Each row has a name. After each piece below comes the name of the row it's from. Each question is about the rows just above it.

[139 106 166 172]  vukul
[ 94 117  89 103]  Lomut
[ 90 179 154 148]  babev
[106 139 166 111]  gofod
Where do [117  89 103] appear? | Lomut
asked: [139 106] | vukul
The row with [139 166 111] is | gofod
asked: [106 139 166] | gofod
Where do [166 172] appear? | vukul
asked: [ 89 103] | Lomut

[154 157 161 143 158  97] : Fetug
[ 98 143 157 161 163 104] : vimam
[ 98 143 157 161 163 161] : nezi
asked: [161 143] | Fetug
Where do [ 98 143 157 161 163 104] appear? | vimam
Which row holds [157 161 143]? | Fetug
Which row holds [ 98 143 157 161 163 161]? | nezi
asked: [161 143 158] | Fetug

[130 128 138 127 138] -> Guzu
[112 163 125 138 146] -> Puge
[125 113 130 127 138] -> ked
[119 172 117 142 138] -> bil
asked: [125 113] | ked
Which row holds [112 163]? | Puge
asked: [130 127 138] | ked
asked: [113 130 127 138] | ked
asked: [128 138 127 138] | Guzu
Where do [125 113 130 127 138] appear? | ked

[144 121 156  91 133 100] = Movu
[122 153 144 134 111 135] = Timeb
[115  95 115 121 116 100] = Kosur
[144  91 156 121 133 171] = Tevuk
Where do [121 156  91 133 100] appear? | Movu
asked: [144  91 156 121 133] | Tevuk
[115 121] is in which row? | Kosur

[163 171 143 165 127  89 112  76 118] : sali
[131  95 113 113 119 114  97 156 155] : zefi
[124 105 130  79 131 117 133 156 155] : Gal
[133 130 105 131 124 117  79  84 118] : zusek
[131  95 113 113 128 114  97 156 155] : tiv
[108 114 125 114 132 140 149 144 147] : zepem
asked: [ 95 113 113 119 114  97 156 155] | zefi
asked: [165 127  89 112  76 118] | sali
Where do [133 130 105 131 124 117  79] appear? | zusek
Which row holds [113 113 119 114  97]? | zefi

[140 161 119 168 164 120 106 161 158 157 115 166 157 149 162 116 155 156
 161 117 152 150 153 165 131 134 135 152 161 159 105 150 127  98 118 140
 153 108 105]  fifit
[159 103 150 104  95 156 168  97 111 114 160 105  90 131  87 165 104 105
  94 140 115 117 115 106  98 171 143 100 133 111 153 107 106 158 146 115
 115 171 167]  leret
[ 99 145 112 158 144 111  98 150 151 157  98  96 144 138 160  93 157 154
 156 117 160 148 152 148 146  91  99 162 100 157 103 155 118 101 105 148
 155  92  92]  Tesef
[ 89 100 113 150 152  94 145 127 154 139 113  94 143 161 119  92 160 149
  96 122  85 163 158  89 166  90 107 111 107 133 153 100 155 110  88 164
 126 103 135]  riv
Where do [159 105 150] appear? | fifit
Which row holds [105  94 140 115 117 115 106  98 171]? | leret
asked: [100 133 111 153 107] | leret

[160 160 163 101 153 134 158] : Sude
[160 101 163 160 153 110 165] : Rep
[115 144 153 160 110 163 165] : toze
The row with [160 101 163 160] is | Rep
asked: [163 160 153 110 165] | Rep
asked: [160 153] | Rep
asked: [163 165] | toze
asked: [101 153] | Sude

[146 152 121 123 123 167  91] : mazuv
[168  82 133 108 138 111 153] : nabad
[ 82 108 133 168 127  98 143] : sul
asked: [ 82 108 133 168] | sul
Where do [121 123 123] appear? | mazuv
asked: [133 108 138 111 153] | nabad

[ 88 168  83 174 158 121] = Fer
[104  88  98 118 147 171] = dapuv
[104  88  98 127 124 108] = Zudaz
[ 86 177 152 157  84  78] = Dab
[157 147 151 144  86 168] = zedu
[ 81 176 116  85 153 116] = Mebi
[110 122 107 163  82 124] = sotu
[139  89 172  97 114 115] = gimov
[100 155 173 109  81 136] = Vigus
[157  82 174  96 101 166] = Lovos
[ 88 106 147 164 152 181] = fazi
[111 121  83 174 158 111] = kol
Which row holds [111 121  83 174 158 111]? | kol
asked: [ 86 168] | zedu
asked: [172  97 114 115] | gimov

[102  86 150 119 121 154 103] -> mumum
[159 139 139 137 152 155 132] -> biz
[125 108 153 118 118 155 132] -> kubi
[150 141 141 147 147 103 160] -> fitap
[167 153 127 140 144 108 106] -> tuver
[167 153 127 140 144 108 171] -> vek
[117  87 135 113 156 130 108] -> Fol
[150 141 141 147 147 139 107] -> sudu
asked: [125 108 153 118 118 155 132] | kubi
The row with [150 141 141 147 147 103 160] is | fitap
Which row holds [ 87 135 113]? | Fol
asked: [119 121] | mumum

[145 129 159 161 128 106 140 110 126 132 148 121 131 165 139 135 145 158
 152  95 129 132 110 117 130 129 131 148 119 108 104 128 138 124  91 113
 114 101]  Tevez
[145 129 159 161 128 106 140 110 126 132 148 121 131 165 139 135 145 158
 152  95 129 132 110 115 130 130 132 152 119 109 105 129 138 123  92 114
 114 102]  Lomo
[148 127 158 155 126 105 144 110 125 132 143 127 132 158 140 133 141 160
 152  97 124 134 112 118 130 128 130 145 121 109 105 128 138 126  93 114
 115 101]  zav
[145 129 159 161 128 106 140 110 126 132 148 121 131 165 139 135 145 158
 115 132 130 152 130 110 129  95 131 148 119 108 104 128 138 124  91 113
 114 101]  Garo
Which row holds [152  95 129 132 110 115 130 130]? | Lomo
[130 130 132 152 119 109 105 129 138 123] is in which row? | Lomo
asked: [145 129 159 161 128 106 140 110 126 132 148 121 131 165 139 135 145 158
 152  95 129 132 110 115 130 130 132 152 119 109 105 129 138 123  92 114
 114 102] | Lomo
The row with [148 127 158 155 126 105 144 110 125 132 143 127 132 158 140 133 141 160
 152  97 124 134 112 118 130 128 130 145 121 109 105 128 138 126  93 114
 115 101] is | zav
[145 129 159 161 128 106 140 110 126 132 148 121 131 165 139 135 145 158
 152  95 129 132 110 117 130 129 131 148 119 108 104 128 138 124  91 113
 114 101] is in which row? | Tevez
The row with [110 125 132 143 127 132 158 140 133] is | zav

[ 85 119 103 152 125 125 144  89 108 106 100 103 121 147 111] = taven
[128 120 129 140 158 116 126 121 127  83  85 120 103 104 105] = Kekod
[134 134 135 177 134 131 123 118  86 140  94 117 127 150 107] = sivem
[134 134 135 167 142  97 122 149 112 131 104 117  99 104 120] = Bek
asked: [134 134 135 167 142  97 122 149 112 131 104 117  99 104 120] | Bek
asked: [ 85 120 103] | Kekod
asked: [ 85 120 103 104] | Kekod

[138 126 134 141 144 149] = tanuf
[ 83 155 128 150 102 121] = bon
[128 128 102 150 155 176] = zes
[ 89 110 123 119 116  77] = dizu
[141 119 176 139 141 139] = Fazed
asked: [128 102 150 155 176] | zes
The row with [128 128] is | zes
asked: [155 128 150 102] | bon
The row with [176 139 141] is | Fazed
asked: [138 126 134] | tanuf
[116  77] is in which row? | dizu

[140 136 132 121 143 137 135 132 136 137] : Vesip
[103 136 139 114 104 153 137 143 144 101] : Tora
[118 110 102 141 122 118 112 151 148 113] : Nutum
[134 133 128 115 146 144 135 131 138 128] : Suz
[164 126 130 150 154 113 121 117 116 168] : povep
[104 153 135 143 144 101 112 128 130 139] : logu
[108 129 131 131 107 136 112 128 135 112] : viba
asked: [136 139 114 104 153 137 143] | Tora
The row with [104 153 135 143 144 101 112 128 130 139] is | logu
asked: [104 153 137 143 144 101] | Tora
The row with [115 146 144 135 131 138] is | Suz

[135 141 151  84 113 136] : zasa
[144 110 145 110 145 134] : von
[110 148 134 110 151 134] : Nanek
[118 133 109 109  92 124] : kemut
[141 130 143 110 145 134] : Koz
Which row holds [143 110 145]? | Koz
asked: [141 130 143 110 145 134] | Koz
Which row holds [118 133]? | kemut
asked: [110 148 134] | Nanek

[120 133  88 148 130 148 171 101 131 124 139] -> vit
[138 109 147 123 124 123 126 115 148 149 123] -> zadu
[129 116 116 144 127 147 131 140 110 142 106] -> rel
[148 120 148 133  88 101 171 130 114 156 132] -> Lof
[121 126 110 127 147 137 109 126 129 142 103] -> Kozi
[124 121 137 121 123 148 115 123 126 142 115] -> pemi
The row with [120 133  88] is | vit
asked: [138 109] | zadu
asked: [120 133  88 148 130 148 171 101] | vit
asked: [148 115 123 126] | pemi
Where do [123 126 115] appear? | zadu

[122 133 136 123 128 127 131 125 133 121 128 130 127 140 125 123 131 127
 132 115 122 134 136 126 125 136 134 117 135 134 132 122 129 124 125 122
 126 120 125 126 131 126 117 122 124 118 133 131 129 123 134 132 123 128
 126] = Kide
[137 115 131 135 133 136 128 126 110 113 161 126  88 152 156 125 138 109
 148 142 135  90  92 136 118 126 148  88 109 140 140 119 151 103 159 124
 132 136 120 156 117 142 150 109 119 128 145 127 128 154 113 121 120 108
 140] = dom
[126 127 139 121 125 142 120 139 130 111 123 142 122 123 136 132 132 136
 139 122 124 130 133 134 128 145 144 110 127 139 133 134 132 123 133 109
 129 118 116 133 129 126 124 116 122 124 139 119 115 128 125 122 120 117
 131] = Kib
[127 135 131 116 125 117 114 127 131 121 127 129 123 125 133 130 125 140
 128 125 134 128 128 134 123 134 140 139 137 132 126 131 132 131 126 131
 129 106 111 139 145 134 100 141 118 112 160 112  96 135  81 134 111 139
 134] = rilu
[127 135 131 116 125 117 114 127 131 121 127 132 123 125 133 130 125 140
 128 125 134 128 128 134 123 134 140 139 137 132 135 131 132 131 126 131
 129 106 111 139 145 134 100 141 118 112 160 112  96 135  81 134 111 139
 134] = gulis
[121 133 132 128 128 130 138 120 130 115 135 129 116 123 134 141 131 142
 130 120 123 144 115 124 154 140 132 133 128 131 112 114 122 126 130 127
 119 134 125 141 135 127 126 121 140 136 123 138 141 117 138 118 117 137
 127] = kogi
[127 135 131 116 125 117 114 127 131 121 127 132 123 125 133 130 125 140
 128 125 134 128 128 134 123 134 140 139 137 132 135 131 132 131 126 131
 129 124 131 132 130 126 125 132 120 128 124 121 136 112 122 134 122 131
 128] = Fomer
asked: [127 135 131 116 125 117 114 127 131 121 127 132 123 125 133 130 125 140
 128 125 134 128 128 134 123 134 140 139 137 132 135 131 132 131 126 131
 129 106 111 139 145 134 100 141 118 112 160 112  96 135  81 134 111 139
 134] | gulis
[120 128 124] is in which row? | Fomer

[122 132 123  76 117 139 136 128 132 124 124 130 122 120 142 136 132 132
 121 130 101 123 146 131 138 144 132  99 137 122 121 126 114 136 134 133
 119 115 129 146 139 138] = bubov
[126 107 123  88 171 139 130 126 128 122 141 131 129 167 142 101 135 145
 118 127 131 121 132 130 141 129 135 145 118 120 126 143 105 131 138 137
 136 134 126 106 132 111] = kevi
[130 123 120 142 171  97 130 126 128 122 141 131 129 167 138 101 135 145
 118 127 131 121 132 130 141 129 135 139 118 120 126 143 105 131 138 137
 136 134 126 106 132 111] = Daf
[130 123 120 142 171  97 130 126 128 122 141 131 129 167 138 101 135 145
 118 127 131 121 132 130 141 129 135 139 118 120 126 143 105 131 138 137
 136 134 126 106 132 111] is in which row? | Daf
Where do [137 122 121] appear? | bubov
Which row holds [132 130 141 129 135 139 118]? | Daf
The row with [130 122 120 142] is | bubov
asked: [119 115] | bubov

